Below are the code and all the weights of a small trained network. Each question names an input and a class and asks about switching units off, where a switched-off unit gives its printed mean instead of its output.

import numpy as np


def w(rows, s, z=0):
    codes = np.array(rows[::2]) - 128.0
    scale = np.full(codes.shape[1], s)
    scale[-1] = z or s
    return codes * scale


def f(y):
    return np.maximum(y, 0)


def log_softmax(a):
    a = a - a.max(-1, keepdims=True)
    return a - np.log(np.exp(a).sum(-1, keepdims=True))


def net(x, mask):
    res = np.array(x, float).reshape(1, 4) / 4 @ E
    y = f(res @ A[0][:, :-1].T + A[0][:, -1])
    res = res + np.where(mask, y, B[0][:, -1]) @ B[0][:, :-1]
    return log_softmax(res[-1] @ U[:, :-1].T + U[:, -1])


A, B = {}, {}
E = w([
[224,122,134,127,144,114,33,107],'x0',
[78,99,63,72,142,196,180,107],'x1',
[216,65,100,104,102,98,157,252],'x2',
[92,71,94,189,26,127,145,95],'x3',
],0.011)
A[0] = w([
[140,127,108,46,186,144,91,152,140],'N1',
[52,144,176,189,125,171,121,99,132],'N2',
[80,119,140,151,124,131,118,68,190],'N3',
[137,144,227,201,116,55,81,110,159],'N4',
[30,132,132,126,112,125,96,83,138],'N5',
[56,123,149,152,103,184,158,104,130],'N6',
[9,152,153,75,119,93,146,106,211],'N7',
[151,90,156,50,182,153,120,120,160],'N8',
[154,184,131,115,185,143,140,150,185],'N9',
[185,144,173,132,157,98,48,146,252],'N10',
[153,120,130,135,88,95,71,76,183],'N11',
[70,187,119,114,120,133,110,104,138],'N12',
[149,97,85,105,109,144,118,69,130],'N13',
[153,103,105,76,154,118,175,167,221],'N14',
[122,103,116,159,32,142,187,148,217],'N15',
[139,108,83,205,100,214,59,76,163],'N16',
[176,148,192,167,151,99,76,173,138],'N17',
[154,142,143,67,151,165,126,147,97],'N18',
],0.011,0.0034)
B[0] = w([
[163,174,24,92,226,161,102,200,191],'N1',
[62,122,204,91,208,227,157,3,209],'N2',
[122,164,180,46,127,122,180,26,197],'N3',
[24,169,173,198,178,52,81,37,235],'N4',
[131,120,182,58,106,180,180,95,206],'N5',
[107,135,133,106,115,157,228,127,208],'N6',
[111,129,160,155,174,176,205,135,224],'N7',
[225,225,58,122,194,178,67,251,182],'N8',
[138,201,101,136,170,133,148,186,191],'N9',
[137,153,147,156,183,119,6,133,246],'N10',
[150,152,165,94,64,52,77,91,190],'N11',
[119,184,105,97,192,139,157,124,185],'N12',
[170,81,76,117,134,128,105,121,158],'N13',
[151,98,78,199,154,201,119,253,211],'N14',
[39,23,136,145,17,107,176,161,225],'N15',
[237,46,82,78,95,75,105,27,192],'N16',
[16,183,121,193,182,118,76,77,227],'N17',
[199,193,90,136,193,218,142,141,170],'N18',
],0.0076,0.013)
U = w([
[243,76,91,70,43,83,82,33,94],'0',
[89,232,171,186,173,74,30,75,107],'1',
[85,58,98,198,40,139,192,235,255],'2',
[120,176,172,42,157,207,252,38,81],'3',
[242,224,14,79,217,208,101,254,130],'4',
],0.0075,0.0024)

Each question gives the input, the list of numbers given to net, and the class t.
The units are the neurons (one row each of A and B). Each row of codes is followed by its name. A weight is (code - 128) times the scale printed after its matrix; where a second scale follows, it is the last column's (A, B and U).
mask holds one flag per neuron, in row order. A switched-off neuron (its flag False) gives its mean, the last column of its row in B, instead of its output. The means were averaged over made-up inputs and are rounded, as every weight is.
A unit's drop is (log p(t) with every unit on - log p(t) with that unit switched off) / (log p(t) with every unit on - log p(t) with every unit switched off).
The circuit of an input: a set's keep is (log p(t) with only the set's units on - log p(t) with every unit switched off) / (log p(t) with every unit on - log p(t) with every unit switched off). Starting from the 12 units with the biggest drops (on a tie, the unit counted first), units are removed one at a time, each time the one whose removal leaves the highest keep (on an exact tie, the one counted first), for as long as the keep stays at least 0.8.
circuit, biggest first: the units of the circuit, biggest drop first
top k neurons: the k neurons with the biggest drops, biggest first
drop when u is switched off: that unit's drop, to one decimal
input [8,6,-7,7], class 0: circuit, biggest first : N16
input [6,1,-6,6], class 0: top 2 neurons : N16, N11
input [-7,-7,6,-3], class 2: top 2 neurons : N14, N2
input [5,1,-5,3], class 0: top 2 neurons : N16, N11
input [1,-8,5,-6], class 1: top 2 neurons : N17, N4
input [-8,-6,-1,-3], class 3: top 2 neurons : N10, N7
input [1,-4,8,1], class 2: top 4 neurons : N14, N15, N2, N3
input [6,-7,4,-7], class 1: top 2 neurons : N17, N4
input [3,0,4,7], class 0: drop when N16 is switched off : 0.8
input [3,-5,5,-3], class 1: drop when N17 is switched off : 0.8
input [-2,3,0,-3], class 4: drop when N16 is switched off : 0.0
